Below are the code and all the weights of a small trained network. Each question names an input and a class and asks about switching units off, where a switched-off unit gives its printed mean instead of its output.

import numpy as np


def w(rows, s, z=0):
    codes = np.array(rows[::2]) - 128.0
    scale = np.full(codes.shape[1], s)
    scale[-1] = z or s
    return codes * scale


def norm(h):
    return h / np.sqrt((h * h).mean(-1, keepdims=True) + 1e-5)


def f(y):
    return np.maximum(y, 0)


def log_softmax(a):
    a = a - a.max(-1, keepdims=True)
    return a - np.log(np.exp(a).sum(-1, keepdims=True))


def net(x, mask):
    res = np.array(x, float).reshape(1, 5) / 4 @ E
    u = 0
    for l in range(3):
        y = f(norm(res) @ A[l][:, :-1].T + A[l][:, -1])
        res = res + np.where(mask[u : u + 4], y, B[l][:, -1]) @ B[l][:, :-1]
        u += 4
    return log_softmax(norm(res)[-1] @ U[:, :-1].T + U[:, -1])


A, B = {}, {}
E = w([
[200,164,171,99,181,74],'x0',
[136,105,105,249,36,58],'x1',
[160,132,17,149,123,113],'x2',
[46,106,150,110,137,57],'x3',
[169,211,156,42,107,128],'x4',
],0.011)
A[0] = w([
[80,254,85,32,95,90,108],'L0N0',
[25,33,155,81,188,169,95],'L0N1',
[168,230,130,229,149,92,64],'L0N2',
[146,23,110,101,156,255,2],'L0N3',
],0.0079,0.0044)
B[0] = w([
[178,52,119,6,119,75,245],'L0N0',
[113,41,51,240,244,239,254],'L0N1',
[210,35,86,113,72,101,192],'L0N2',
[255,200,23,185,33,221,198],'L0N3',
],0.0067,0.0042)
A[1] = w([
[119,253,214,124,118,175,166],'L1N0',
[112,170,129,12,157,152,3],'L1N1',
[170,249,81,84,76,212,238],'L1N2',
[254,131,86,118,47,141,140],'L1N3',
],0.0095,0.0039)
B[1] = w([
[106,33,117,97,154,84,180],'L1N0',
[167,122,197,77,140,92,191],'L1N1',
[116,9,132,105,225,168,254],'L1N2',
[153,190,93,181,132,230,251],'L1N3',
],0.011,0.0074)
A[2] = w([
[175,70,74,47,188,255,112],'L2N0',
[172,49,87,99,139,72,248],'L2N1',
[121,168,207,149,135,68,34],'L2N2',
[223,172,111,222,92,102,3],'L2N3',
],0.0089,0.0034)
B[2] = w([
[100,162,131,154,113,173,254],'L2N0',
[105,125,133,129,50,86,196],'L2N1',
[101,84,19,106,54,95,136],'L2N2',
[248,172,234,83,73,156,161],'L2N3',
],0.011,0.012)
U = w([
[163,114,181,34,121,129,234],'0',
[165,123,66,138,164,248,222],'1',
[239,216,142,168,56,75,64],'2',
[90,191,184,169,185,114,2],'3',
[36,108,99,214,73,38,159],'4',
],0.013,0.0072)

Each question gives the input, the list of numbers given to net, and the class t.
The units are the neurons (one row each of A and B). Each row of codes is followed by its name. A weight is (code - 128) times the scale printed after its matrix; where a second scale follows, it is the last column's (A, B and U).
mask holds one flag per neuron, layer by layer. A switched-off neuron (its flag False) gives its mean, the last column of its row in B, instead of its output. The means were averaged over made-up inputs and are rounded, as every weight is.
A unit's drop is (log p(t) with every unit on - log p(t) with that unit switched off) / (log p(t) with every unit on - log p(t) with every unit switched off).
The circuit of an input: a set's keep is (log p(t) with only the set's units on - log p(t) with every unit switched off) / (log p(t) with every unit on - log p(t) with every unit switched off). Starting from all 12 units, units are removed one at a time, each time the one whose removal leaves the highest keep (on an exact tie, the one counted first), for as long as the keep stays at least 0.8.
units of the circuit, in order: the units of the circuit, biggest drop first
top k neurons: the k neurons with the biggest drops, biggest first
k most important neurons of layer l: the k neurons of layer l with the biggest drops, biggest first
drop when u is switched off: that unit's drop, to one decimal
input [5,1,1,-3,-5], class 2: units of the circuit, in order => L1N2; L0N1
input [7,-4,-8,0,-7], class 3: 2 most important neurons of layer 1 => L1N3; L1N2
input [-2,4,3,2,1], class 2: units of the circuit, in order => L1N2; L2N3
input [3,8,0,-3,-5], class 2: top 2 neurons => L2N3; L1N2
input [5,7,-6,5,3], class 4: top neuron => L1N3
input [8,8,3,-7,7], class 1: 2 most important neurons of layer 1 => L1N3; L1N2
input [-3,8,3,4,4], class 2: units of the circuit, in order => L2N3; L1N2
input [5,1,8,2,-5], class 2: units of the circuit, in order => L1N2; L2N3
input [3,7,-3,-1,-2], class 2: top 2 neurons => L2N3; L1N2
input [3,-5,8,0,3], class 0: units of the circuit, in order => L1N1; L0N1
input [-8,3,-7,3,5], class 4: top 4 neurons => L2N3; L1N3; L1N2; L1N1
input [7,-6,-7,2,-5], class 3: top 2 neurons => L0N1; L1N2
input [8,6,-5,-5,8], class 1: 2 most important neurons of layer 1 => L1N3; L1N2
input [3,3,1,2,-2], class 2: top 2 neurons => L1N2; L2N3
input [-8,-7,5,7,7], class 0: top neuron => L0N0
input [1,-1,2,1,-2], class 4: top 2 neurons => L1N3; L1N2
input [-4,-6,5,6,6], class 0: 2 most important neurons of layer 1 => L1N1; L1N3
input [3,4,1,0,-5], class 2: drop when L1N2 is switched off => 0.3
input [-1,2,0,-2,-7], class 4: drop when L1N0 is switched off => -0.1
